Here is a tiny trained network, its code and every weight. The questions are about switching its units off for an input and a class, where a switched-off unit gives its printed mean instead of its output.

import numpy as np


def w(rows, s, z=0):
    codes = np.array(rows[::2]) - 128.0
    scale = np.full(codes.shape[1], s)
    scale[-1] = z or s
    return codes * scale


def norm(h):
    return h / np.sqrt((h * h).mean(-1, keepdims=True) + 1e-5)


def f(y):
    return y / 2 * (1 + np.tanh(0.7978845608 * (y + 0.044715 * y**3)))


def log_softmax(a):
    a = a - a.max(-1, keepdims=True)
    return a - np.log(np.exp(a).sum(-1, keepdims=True))


def net(x, mask):
    res = np.array(x, float).reshape(1, 2) / 4 @ E
    u = 0
    for l in range(3):
        y = f(norm(res) @ A[l][:, :-1].T + A[l][:, -1])
        res = res + np.where(mask[u : u + 4], y, B[l][:, -1]) @ B[l][:, :-1]
        u += 4
    return log_softmax(norm(res)[-1] @ U[:, :-1].T + U[:, -1])


A, B = {}, {}
E = w([
[85,153,119,157,207,200],'x0',
[189,1,91,29,12,239],'x1',
],0.008)
A[0] = w([
[209,121,136,67,151,176,218],'L0N0',
[93,170,118,243,206,39,197],'L0N1',
[56,117,17,151,196,167,112],'L0N2',
[3,170,126,229,232,138,8],'L0N3',
],0.0061,0.0015)
B[0] = w([
[155,123,251,110,87,2,180],'L0N0',
[218,175,198,131,191,83,254],'L0N1',
[99,128,204,167,86,97,154],'L0N2',
[99,80,188,39,176,217,225],'L0N3',
],0.0094,0.0063)
A[1] = w([
[223,148,110,226,117,100,5],'L1N0',
[64,135,243,161,106,234,52],'L1N1',
[110,151,254,164,112,92,218],'L1N2',
[63,110,163,135,55,173,152],'L1N3',
],0.0066,0.0029)
B[1] = w([
[111,124,89,159,180,54,122],'L1N0',
[160,196,30,84,113,4,170],'L1N1',
[119,97,71,150,62,156,255],'L1N2',
[71,208,84,210,93,163,172],'L1N3',
],0.012,0.0058)
A[2] = w([
[128,100,178,93,8,150,124],'L2N0',
[79,91,64,165,95,110,54],'L2N1',
[97,102,161,118,174,156,2],'L2N2',
[190,126,123,156,119,39,149],'L2N3',
],0.011,0.0038)
B[2] = w([
[83,84,198,130,199,154,246],'L2N0',
[134,179,185,121,57,128,144],'L2N1',
[172,173,128,120,254,151,128],'L2N2',
[186,67,16,165,91,196,170],'L2N3',
],0.0094,0.013)
U = w([
[107,178,66,135,5,108,145],'0',
[76,29,250,104,72,209,186],'1',
[73,178,96,23,114,75,37],'2',
[172,202,227,98,209,106,223],'3',
[91,91,73,103,168,88,1],'4',
[236,77,45,186,101,103,179],'5',
],0.013,0.0041)

Each question gives the input, the list of numbers given to net, and the class t.
The units are the neurons (one row each of A and B). Each row of codes is followed by its name. A weight is (code - 128) times the scale printed after its matrix; where a second scale follows, it is the last column's (A, B and U).
mask holds one flag per neuron, layer by layer. A switched-off neuron (its flag False) gives its mean, the last column of its row in B, instead of its output. The means were averaged over made-up inputs and are rounded, as every weight is.
A unit's drop is (log p(t) with every unit on - log p(t) with that unit switched off) / (log p(t) with every unit on - log p(t) with every unit switched off).
The circuit of an input: a set's keep is (log p(t) with only the set's units on - log p(t) with every unit switched off) / (log p(t) with every unit on - log p(t) with every unit switched off). Starting from all 12 units, units are removed one at a time, each time the one whose removal leaves the highest keep (on an exact tie, the one counted first), for as long as the keep stays at least 0.8.
circuit, biggest first: the units of the circuit, biggest drop first
top k neurons: the k neurons with the biggest drops, biggest first
drop of u: that unit's drop, to one decimal
input [-5,-6], class 5: circuit, biggest first	[L2N3]
input [-7,-1], class 5: top 2 neurons	[L0N3; L2N3]
input [4,3], class 0: circuit, biggest first	[L0N1; L1N1; L1N3]
input [2,1], class 0: top 2 neurons	[L0N1; L1N1]
input [6,1], class 0: top 3 neurons	[L1N1; L0N2; L2N0]
input [7,3], class 0: top 2 neurons	[L1N1; L0N1]
input [-4,-5], class 5: top 3 neurons	[L2N3; L2N0; L1N2]
input [4,2], class 0: top 2 neurons	[L0N1; L1N1]
input [8,6], class 0: top 4 neurons	[L1N1; L0N1; L1N3; L0N3]
input [-8,-2], class 5: drop of L2N3	0.1
input [-8,-8], class 5: drop of L2N3	0.4
input [-5,-7], class 5: drop of L2N3	0.7
